Below are the code and all the weights of a small trained network. Each question names an input and a class and asks about switching units off, where a switched-off unit gives its printed mean instead of its output.

import numpy as np


def w(rows, s, z=0):
    codes = np.array(rows[::2]) - 128.0
    scale = np.full(codes.shape[1], s)
    scale[-1] = z or s
    return codes * scale


def norm(h):
    return h / np.sqrt((h * h).mean(-1, keepdims=True) + 1e-5)


def f(y):
    return y / 2 * (1 + np.tanh(0.7978845608 * (y + 0.044715 * y**3)))


def log_softmax(a):
    a = a - a.max(-1, keepdims=True)
    return a - np.log(np.exp(a).sum(-1, keepdims=True))


def net(x, mask):
    res = np.array(x, float).reshape(1, 6) / 4 @ E
    u = 0
    for l in range(4):
        y = f(norm(res) @ A[l][:, :-1].T + A[l][:, -1])
        res = res + np.where(mask[u : u + 7], y, B[l][:, -1]) @ B[l][:, :-1]
        u += 7
    return log_softmax(norm(res)[-1] @ U[:, :-1].T + U[:, -1])


A, B = {}, {}
E = w([
[28,208,169,88,189],'x0',
[93,193,182,68,27],'x1',
[67,137,28,62,160],'x2',
[92,37,69,203,145],'x3',
[189,182,119,179,179],'x4',
[107,63,253,96,103],'x5',
],0.0032)
A[0] = w([
[197,126,91,251,144,11],'0.n0',
[93,121,169,4,109,71],'0.n1',
[210,233,124,78,148,2],'0.n2',
[125,128,113,121,123,91],'0.n3',
[79,127,115,196,150,117],'0.n4',
[48,250,214,120,107,28],'0.n5',
[114,64,102,159,123,63],'0.n6',
],0.0039,0.0027)
B[0] = w([
[215,126,76,124,241,172],'0.n0',
[165,192,85,252,168,221],'0.n1',
[21,13,131,135,140,23],'0.n2',
[122,138,108,131,110,41],'0.n3',
[146,46,147,125,130,191],'0.n4',
[63,231,194,136,159,254],'0.n5',
[64,162,151,127,114,90],'0.n6',
],0.0031,0.00051)
A[1] = w([
[54,33,131,135,132,47],'1.n0',
[113,148,49,111,76,3],'1.n1',
[165,140,66,254,159,40],'1.n2',
[113,154,107,140,148,112],'1.n3',
[145,115,133,103,142,148],'1.n4',
[196,105,207,112,80,30],'1.n5',
[81,47,131,118,134,108],'1.n6',
],0.0075,0.004)
B[1] = w([
[70,120,100,192,100,186],'1.n0',
[147,102,99,89,72,124],'1.n1',
[255,172,95,150,154,254],'1.n2',
[156,89,158,109,100,136],'1.n3',
[121,120,137,146,158,154],'1.n4',
[185,56,189,133,57,189],'1.n5',
[73,140,118,200,118,198],'1.n6',
],0.0066,0.0019)
A[2] = w([
[66,194,220,91,132,50],'2.n0',
[200,146,139,70,124,101],'2.n1',
[106,19,80,153,135,69],'2.n2',
[137,126,14,67,66,4],'2.n3',
[166,3,7,173,131,73],'2.n4',
[35,75,172,61,65,106],'2.n5',
[131,170,43,106,208,97],'2.n6',
],0.0041,0.003)
B[2] = w([
[131,185,157,120,127,165],'2.n0',
[100,101,113,148,132,139],'2.n1',
[99,167,129,143,128,134],'2.n2',
[135,125,106,95,81,102],'2.n3',
[112,254,140,137,127,255],'2.n4',
[156,154,104,157,130,197],'2.n5',
[154,72,140,124,107,188],'2.n6',
],0.0075,0.0013)
A[3] = w([
[25,108,193,84,100,108],'3.n0',
[90,203,84,113,191,122],'3.n1',
[206,53,241,139,20,2],'3.n2',
[71,132,94,184,130,106],'3.n3',
[78,144,9,18,233,45],'3.n4',
[135,3,55,150,95,99],'3.n5',
[185,78,186,76,102,105],'3.n6',
],0.0052,0.0042)
B[3] = w([
[217,197,100,150,158,225],'3.n0',
[141,87,176,110,115,248],'3.n1',
[175,37,178,176,12,243],'3.n2',
[98,89,143,158,109,168],'3.n3',
[120,2,168,87,105,226],'3.n4',
[108,220,109,124,131,168],'3.n5',
[84,83,146,173,108,160],'3.n6',
],0.0063,0.0012)
U = w([
[140,96,205,176,209,1],'0',
[92,235,223,54,142,155],'1',
[24,119,86,225,133,161],'2',
[122,137,24,47,34,94],'3',
[181,85,212,177,13,145],'4',
[245,140,42,168,196,176],'5',
[89,20,119,35,180,120],'6',
],0.013,0.0054)

Each question gives the input, the list of numbers given to net, and the class t.
The units are the neurons (one row each of A and B). Each row of codes is followed by its name. A weight is (code - 128) times the scale printed after its matrix; where a second scale follows, it is the last column's (A, B and U).
mask holds one flag per neuron, layer by layer. A switched-off neuron (its flag False) gives its mean, the last column of its row in B, instead of its output. The means were averaged over made-up inputs and are rounded, as every weight is.
A unit's drop is (log p(t) with every unit on - log p(t) with that unit switched off) / (log p(t) with every unit on - log p(t) with every unit switched off).
The circuit of an input: a set's keep is (log p(t) with only the set's units on - log p(t) with every unit switched off) / (log p(t) with every unit on - log p(t) with every unit switched off). Starting from the 12 units with the biggest drops (on a tie, the unit counted first), units are removed one at a time, each time the one whose removal leaves the highest keep (on an exact tie, the one counted first), for as long as the keep stays at least 0.8.
circuit, biggest first: the units of the circuit, biggest drop first
top k neurons: the k neurons with the biggest drops, biggest first
top k neurons in layer l: the k neurons of layer l with the biggest drops, biggest first
drop when u is switched off: that unit's drop, to one decimal
input [4,-3,7,3,-1,-2], class 6: circuit, biggest first -> (3.n4)
input [-3,8,6,8,-6,3], class 2: circuit, biggest first -> (1.n6 1.n0)
input [1,1,8,4,6,-4], class 6: top 2 neurons -> (3.n4 0.n1)
input [4,-3,8,5,2,-7], class 6: circuit, biggest first -> (3.n4 3.n1)
input [-8,-4,4,-7,5,4], class 4: circuit, biggest first -> (1.n5 3.n2)
input [-5,-2,-5,5,5,3], class 5: top 2 neurons -> (1.n2 0.n0)
input [-2,7,4,2,4,2], class 3: top 3 neurons in layer 1 -> (1.n1 1.n6 1.n4)
input [-8,-5,0,6,-1,5], class 2: top 2 neurons in layer 0 -> (0.n1 0.n6)
input [6,6,5,6,6,-2], class 6: top 2 neurons -> (3.n4 2.n4)
input [-5,-2,7,-8,4,-5], class 3: top 2 neurons in layer 0 -> (0.n1 0.n2)
input [0,-7,3,3,5,8], class 2: top 3 neurons -> (1.n0 1.n6 0.n1)
input [-6,8,6,-3,8,-7], class 3: drop when 0.n1 is switched off -> 0.1
input [4,-7,4,-5,-3,-6], class 6: drop when 3.n4 is switched off -> 0.1
input [5,-4,8,1,0,-3], class 6: top neuron in layer 3 -> (3.n4)
input [7,-7,6,1,7,0], class 6: drop when 3.n4 is switched off -> 0.3
